W =
546, 70, -401, 527
660, -487, 220, -186
-384, -698, -348, 663
-506, 20, -179, -309
-475, -169, 312, 222
-409, 30, 562, 133
307, -152, -150, 504
Rows and columns are counted from 1.
(1, 1): 546
(3, 1): -384
(5, 4): 222
(1, 3): -401
(7, 3): -150
(3, 4): 663
(4, 4): -309
(5, 3): 312
(5, 1): -475
(7, 1): 307
(2, 2): -487
(1, 4): 527
(7, 2): -152

arr =
[[ 117   87  108    6  230 -161]
 [ -55 -113 -355  222   38 -114]
 [  17   71 -143   28  132   -5]
 [  25   76 -248   73  255 -151]
 [-242 -284 -540   29 -663    9]
 [  -2   24  -26    4  100   71]]
Rows and columns are counted from 1.
row 1 col 1 = 117
row 5 col 4 = 29
row 4 col 3 = -248
row 2 col 2 = -113
row 3 col 5 = 132
row 5 col 1 = -242
row 4 col 1 = 25
row 6 col 3 = -26
row 4 col 2 = 76
row 3 col 6 = -5
row 1 col 3 = 108
row 3 col 4 = 28
row 3 col 3 = -143
row 2 col 1 = -55

a =
184, 417, 78, -441, 190, 249, -356, -51, -28, 433, -408
-13, 505, 309, 288, 160, 285, 24, 342, -91, 462, 212
38, -251, -377, -299, -2, -442, 44, -325, 135, -472, -6
365, 89, 454, 430, 197, 284, 8, -73, -381, 52, 135
233, -294, -430, -404, 367, -66, -461, -445, 27, -69, -352
441, 353, 540, 26, 465, 301, -248, -384, -425, 258, -131
-216, -292, -469, -340, -186, -174, -109, 62, 202, -118, -286
-120, 400, -312, -420, -21, 257, -482, 203, 118, 468, -422
279, -349, -311, -404, 424, 61, -518, -508, -263, -75, -456
376, 281, 464, 432, 326, 174, 48, -42, -359, 180, 127
-391, 549, 323, 310, -332, 140, 131, 422, 329, 338, 350
-98, -389, -531, -318, -18, -309, 128, -280, 268, -378, 8
521, -336, 281, -27, 120, 285, -7, -245, -407, -432, -124
Rows and columns are counted from 1.
(1, 1)	184
(6, 6)	301
(3, 5)	-2
(2, 11)	212
(6, 10)	258
(1, 4)	-441
(4, 3)	454
(3, 8)	-325
(3, 6)	-442
(6, 3)	540
(1, 8)	-51
(9, 9)	-263
(10, 7)	48
(11, 7)	131
(8, 4)	-420
(12, 11)	8
(5, 11)	-352
(12, 7)	128
(4, 11)	135
(1, 11)	-408
(8, 2)	400
(13, 7)	-7
(1, 5)	190
(1, 2)	417
(11, 5)	-332
(11, 1)	-391
(6, 1)	441
(9, 10)	-75
(13, 11)	-124
(3, 4)	-299
(11, 3)	323
(9, 5)	424
(7, 6)	-174

m =
array([[  9,   6,  12,  12,  -2,  11,   1,  13,   2],
       [ 23,  12,  21,  11,  33,   7,  -4,  12,  12],
       [ 38,  12,  12, -15,  -5,  -9, -40,  27,  33],
       [  1,  -9,  12,  25,  12,  19,  19,  -1,   8]])
Rows and columns are counted from 1.
row 1 col 1 -> 9
row 4 col 6 -> 19
row 4 col 9 -> 8
row 2 col 8 -> 12
row 2 col 7 -> -4
row 2 col 2 -> 12
row 1 col 3 -> 12
row 3 col 2 -> 12
row 2 col 6 -> 7
row 1 col 4 -> 12
row 4 col 3 -> 12
row 1 col 2 -> 6
row 2 col 1 -> 23
row 4 col 7 -> 19
row 3 col 4 -> -15
row 1 col 6 -> 11
row 1 col 8 -> 13
row 4 col 5 -> 12

x =
[[  -3 -136  227  497 -209 -125  230   97  -72 -195 -342]
 [-118 -337 -123  -26   -1  550    3 -256  143  182  -32]
 [   1 -109  477  205 -305   75  215  -11  -70 -279 -234]]
Rows and columns are counted from 1.
(1, 1) = -3
(2, 6) = 550
(3, 4) = 205
(1, 3) = 227
(3, 7) = 215
(2, 10) = 182
(3, 1) = 1
(3, 8) = -11
(2, 8) = -256
(1, 2) = -136
(3, 3) = 477
(2, 9) = 143
(1, 9) = -72

A =
[[-394   41  372  488 -253  -77 -394  495]
 [ 454  569  283 -320  475  524  124 -360]
 [ 277  705  379 -334  424  582 -355 -339]
 [ 414  314  340 -147  302  326  497 -163]
 [-400 -125  117  474 -269 -169 -318  489]
 [ 171  284  419   22  138  308  302   -1]
 [ 251   55   95   -9  154  161  521  -22]
 [  69  185   64   20  143  182  -59    6]
 [ 117  490  563  -31  185  411   13  -77]
 [ 420  446  285 -221  383  418  176 -219]
 [ 216  227  227   13  187  205  155   15]
 [ 294  532  515 -195  305  481  160 -222]
 [ -85  110  252  241  -34   67 -112  255]
 [-224 -340  110  533 -301 -258  305  561]]
Rows and columns are counted from 1.
row 1 col 1 = -394
row 2 col 7 = 124
row 1 col 8 = 495
row 7 col 5 = 154
row 12 col 1 = 294
row 2 col 3 = 283
row 10 col 7 = 176
row 1 col 7 = -394
row 13 col 8 = 255
row 8 col 1 = 69
row 13 col 4 = 241
row 9 col 4 = -31
row 13 col 1 = -85
row 3 col 1 = 277
row 8 col 5 = 143
row 12 col 7 = 160
row 3 col 7 = -355
row 14 col 2 = -340
row 7 col 1 = 251
row 10 col 4 = -221
row 14 col 8 = 561
row 5 col 7 = -318
row 7 col 8 = -22
row 5 col 2 = -125
row 1 col 5 = -253
row 7 col 4 = -9
row 2 col 1 = 454
row 10 col 2 = 446
row 9 col 2 = 490
row 9 col 7 = 13
row 4 col 1 = 414
row 6 col 1 = 171
row 7 col 3 = 95
row 9 col 3 = 563
row 1 col 6 = -77
row 13 col 6 = 67

grid =
119  118   93   28  110
109  117  231  117  119
114  107  124  224  117
115  113  148  211  117
114  110   27  135  113
117  112   22  166  113
111  117  106  115  117
106  108   79   93  114
114  103  146  143  108
118  113  141  115  108
Indices start at 1.
(1, 1) -> 119
(1, 2) -> 118
(10, 5) -> 108
(3, 5) -> 117
(1, 5) -> 110
(3, 3) -> 124
(3, 4) -> 224
(10, 2) -> 113
(10, 1) -> 118
(4, 2) -> 113
(2, 2) -> 117
(9, 4) -> 143
(3, 1) -> 114
(2, 3) -> 231
(10, 4) -> 115
(2, 1) -> 109

X = ((160, -166, -289, -167, 84, 285, 311, 198, 63, 27), (225, 84, 24, 90, 186, 190, 15, -250, -449, -424), (74, 183, 194, 38, -226, -440, -431, -183, 167, 394), (1, 407, 589, 455, 116, -191, -287, -140, 114, 297), (476, 149, -170, -288, -161, 91, 288, 313, 191, 56), (57, 266, 318, 214, 77, 22, 97, 192, 183, -1), (-191, 64, 271, 315, 209, 74, 24, 101, 197, 173), (263, 320, 220, 73, 23, 93, 192, 184, 3, -267), (-157, -292, -176, 76, 277, 318, 201, 63, 30, 104), (401, 591, 458, 128, -181, -288, -149, 105, 294, 311), (88, 21, 87, 186, 191, 25, -244, -445, -428, -165), (-290, -178, 69, 277, 317, 207, 65, 26, 105, 201), (28, 81, 184, 189, 35, -236, -444, -434, -175, 178), (588, 468, 144, -179, -287, -157, 98, 287, 310, 186), (325, 220, 79, 24, 91, 190, 184, 14, -262, -451))
Rows and columns are counted from 1.
(1, 1) => 160
(1, 3) => -289
(2, 4) => 90
(1, 8) => 198
(13, 8) => -434
(13, 4) => 189
(14, 1) => 588
(14, 10) => 186
(5, 1) => 476
(14, 5) => -287
(7, 10) => 173
(4, 4) => 455
(2, 5) => 186
(9, 6) => 318
(13, 9) => -175
(10, 1) => 401
(1, 6) => 285
(2, 8) => -250
(3, 1) => 74
(5, 7) => 288
(8, 8) => 184
(3, 2) => 183
(5, 2) => 149
(11, 5) => 191
(13, 6) => -236
(3, 5) => -226
(11, 4) => 186
(15, 2) => 220
(10, 2) => 591
(9, 2) => -292
(7, 1) => -191
(9, 4) => 76
(13, 7) => -444
(7, 6) => 74
(5, 5) => -161
(1, 4) => -167
